Here is a tiny trained network, its code and every weight. The questions are about switching its units off for an input and a class, where a switched-off unit gives its printed mean instead of its output.

import numpy as np


def w(rows, s, z=0):
    codes = np.array(rows[::2]) - 128.0
    scale = np.full(codes.shape[1], s)
    scale[-1] = z or s
    return codes * scale


def f(y):
    return y / 2 * (1 + np.tanh(0.7978845608 * (y + 0.044715 * y**3)))


def log_softmax(a):
    a = a - a.max(-1, keepdims=True)
    return a - np.log(np.exp(a).sum(-1, keepdims=True))


def net(x, mask):
    res = np.array(x, float).reshape(1, 5) / 4 @ E
    y = f(res @ A[0][:, :-1].T + A[0][:, -1])
    res = res + np.where(mask, y, B[0][:, -1]) @ B[0][:, :-1]
    return log_softmax(res[-1] @ U[:, :-1].T + U[:, -1])


A, B = {}, {}
E = w([
[198,205,77],'x0',
[127,128,127],'x1',
[128,127,128],'x2',
[254,75,202],'x3',
[105,200,215],'x4',
],0.0063)
A[0] = w([
[77,175,135,171],'n0',
[126,135,123,123],'n1',
[120,130,120,173],'n2',
[130,136,123,115],'n3',
[118,113,135,203],'n4',
[149,137,168,113],'n5',
[137,134,129,98],'n6',
[219,242,56,215],'n7',
[192,133,106,131],'n8',
[143,138,116,111],'n9',
[137,150,87,132],'n10',
[135,142,115,122],'n11',
[182,91,158,190],'n12',
[132,125,135,120],'n13',
[142,111,136,138],'n14',
[108,113,135,254],'n15',
[113,115,134,237],'n16',
[174,142,216,105],'n17',
[141,133,147,112],'n18',
[116,116,135,190],'n19',
[141,141,119,113],'n20',
[124,131,115,142],'n21',
[145,156,89,139],'n22',
[130,127,127,132],'n23',
[120,124,122,133],'n24',
[119,126,117,144],'n25',
[76,92,5,193],'n26',
[110,110,136,244],'n27',
[38,220,152,134],'n28',
[130,144,123,114],'n29',
[137,133,121,100],'n30',
[145,102,136,153],'n31',
[174,121,135,128],'n32',
[120,127,130,120],'n33',
[104,129,78,184],'n34',
[117,138,124,163],'n35',
[111,123,126,158],'n36',
[133,134,124,98],'n37',
[155,80,123,156],'n38',
[166,131,191,128],'n39',
[112,146,130,117],'n40',
[160,141,193,107],'n41',
[155,118,135,130],'n42',
[211,38,105,127],'n43',
[137,128,126,113],'n44',
],0.018,0.0045)
B[0] = w([
[138,183,102,172],'n0',
[134,132,130,128],'n1',
[123,142,131,140],'n2',
[136,130,131,126],'n3',
[103,134,123,150],'n4',
[125,100,147,146],'n5',
[137,119,130,124],'n6',
[254,125,152,254],'n7',
[174,99,110,170],'n8',
[146,123,130,130],'n9',
[160,136,148,151],'n10',
[142,130,134,131],'n11',
[117,68,98,193],'n12',
[126,120,127,127],'n13',
[124,111,118,138],'n14',
[90,152,122,168],'n15',
[98,144,123,161],'n16',
[107,62,177,186],'n17',
[129,111,136,131],'n18',
[107,136,123,146],'n19',
[144,123,132,130],'n20',
[130,137,134,134],'n21',
[165,134,145,154],'n22',
[128,128,127,129],'n23',
[125,134,131,130],'n24',
[125,138,134,134],'n25',
[99,158,231,236],'n26',
[90,145,122,165],'n27',
[158,198,56,204],'n28',
[141,131,132,128],'n29',
[140,124,129,125],'n30',
[118,111,111,147],'n31',
[144,88,115,155],'n32',
[128,130,126,127],'n33',
[125,165,162,172],'n34',
[129,145,128,138],'n35',
[118,143,127,138],'n36',
[138,124,130,123],'n37',
[108,122,93,163],'n38',
[113,72,154,173],'n39',
[139,138,122,131],'n40',
[118,82,162,165],'n41',
[134,103,118,142],'n42',
[134,96,36,213],'n43',
[135,122,126,127],'n44',
],0.077,0.011)
U = w([
[12,183,220,144],'0',
[43,94,12,65],'1',
[159,165,254,87],'2',
[186,87,42,52],'3',
[62,206,45,253],'4',
[11,55,203,208],'5',
[189,196,81,119],'6',
[153,43,230,79],'7',
],0.0047,0.0019)

Each question gives the input, the list of numbers given to net, and the class t.
The units are the neurons (one row each of A and B). Each row of codes is followed by its name. A weight is (code - 128) times the scale printed after its matrix; where a second scale follows, it is the last column's (A, B and U).
mask holds one flag per neuron, in row order. A switched-off neuron (its flag False) gives its mean, the last column of its row in B, instead of its output. The means were averaged over made-up inputs and are rounded, as every weight is.
A unit's drop is (log p(t) with every unit on - log p(t) with that unit switched off) / (log p(t) with every unit on - log p(t) with every unit switched off).
The circuit of an input: a set's keep is (log p(t) with only the set's units on - log p(t) with every unit switched off) / (log p(t) with every unit on - log p(t) with every unit switched off). Starting from the 12 units with the biggest drops (on a tie, the unit counted first), units are removed one at a time, each time the one whose removal leaves the highest keep (on an exact tie, the one counted first), for as long as the keep stays at least 0.8.
circuit, biggest first: the units of the circuit, biggest drop first
unit that matters most: the unit with the biggest drop
k most important neurons: the k neurons with the biggest drops, biggest first
drop when u is switched off: that unit's drop, to one decimal
input [-3,5,-5,-8,-1], class 0: circuit, biggest first => n26, n7
input [1,7,7,2,-2], class 3: circuit, biggest first => n26
input [-1,-3,-2,0,-5], class 0: 2 most important neurons => n7, n26
input [-5,-1,4,-5,2], class 4: circuit, biggest first => n28, n7
input [0,8,-5,2,-8], class 1: 2 most important neurons => n7, n43
input [2,-1,-6,-8,0], class 2: 2 most important neurons => n26, n43
input [-1,-3,-4,0,-1], class 0: circuit, biggest first => n7, n43
input [-2,-6,2,1,6], class 5: 3 most important neurons => n7, n43, n17
input [4,3,-3,-1,-1], class 2: 2 most important neurons => n43, n28
input [-1,3,-3,0,-3], class 0: 2 most important neurons => n7, n28
input [-8,-3,7,-4,1], class 4: 2 most important neurons => n28, n17
input [1,-2,6,8,-7], class 3: 2 most important neurons => n8, n32
input [-6,1,5,-8,4], class 4: 2 most important neurons => n28, n7
input [5,-6,8,0,-4], class 2: unit that matters most => n28
input [7,-5,-5,-5,1], class 6: 3 most important neurons => n28, n17, n0
input [4,6,2,8,-1], class 3: 2 most important neurons => n43, n26
input [-1,-8,-7,6,5], class 5: drop when n7 is switched off => 0.6
input [7,6,7,-6,2], class 6: drop when n28 is switched off => 5.1
input [-3,4,-6,5,-4], class 1: drop when n7 is switched off => 0.1
input [7,-6,5,-1,2], class 6: unit that matters most => n26
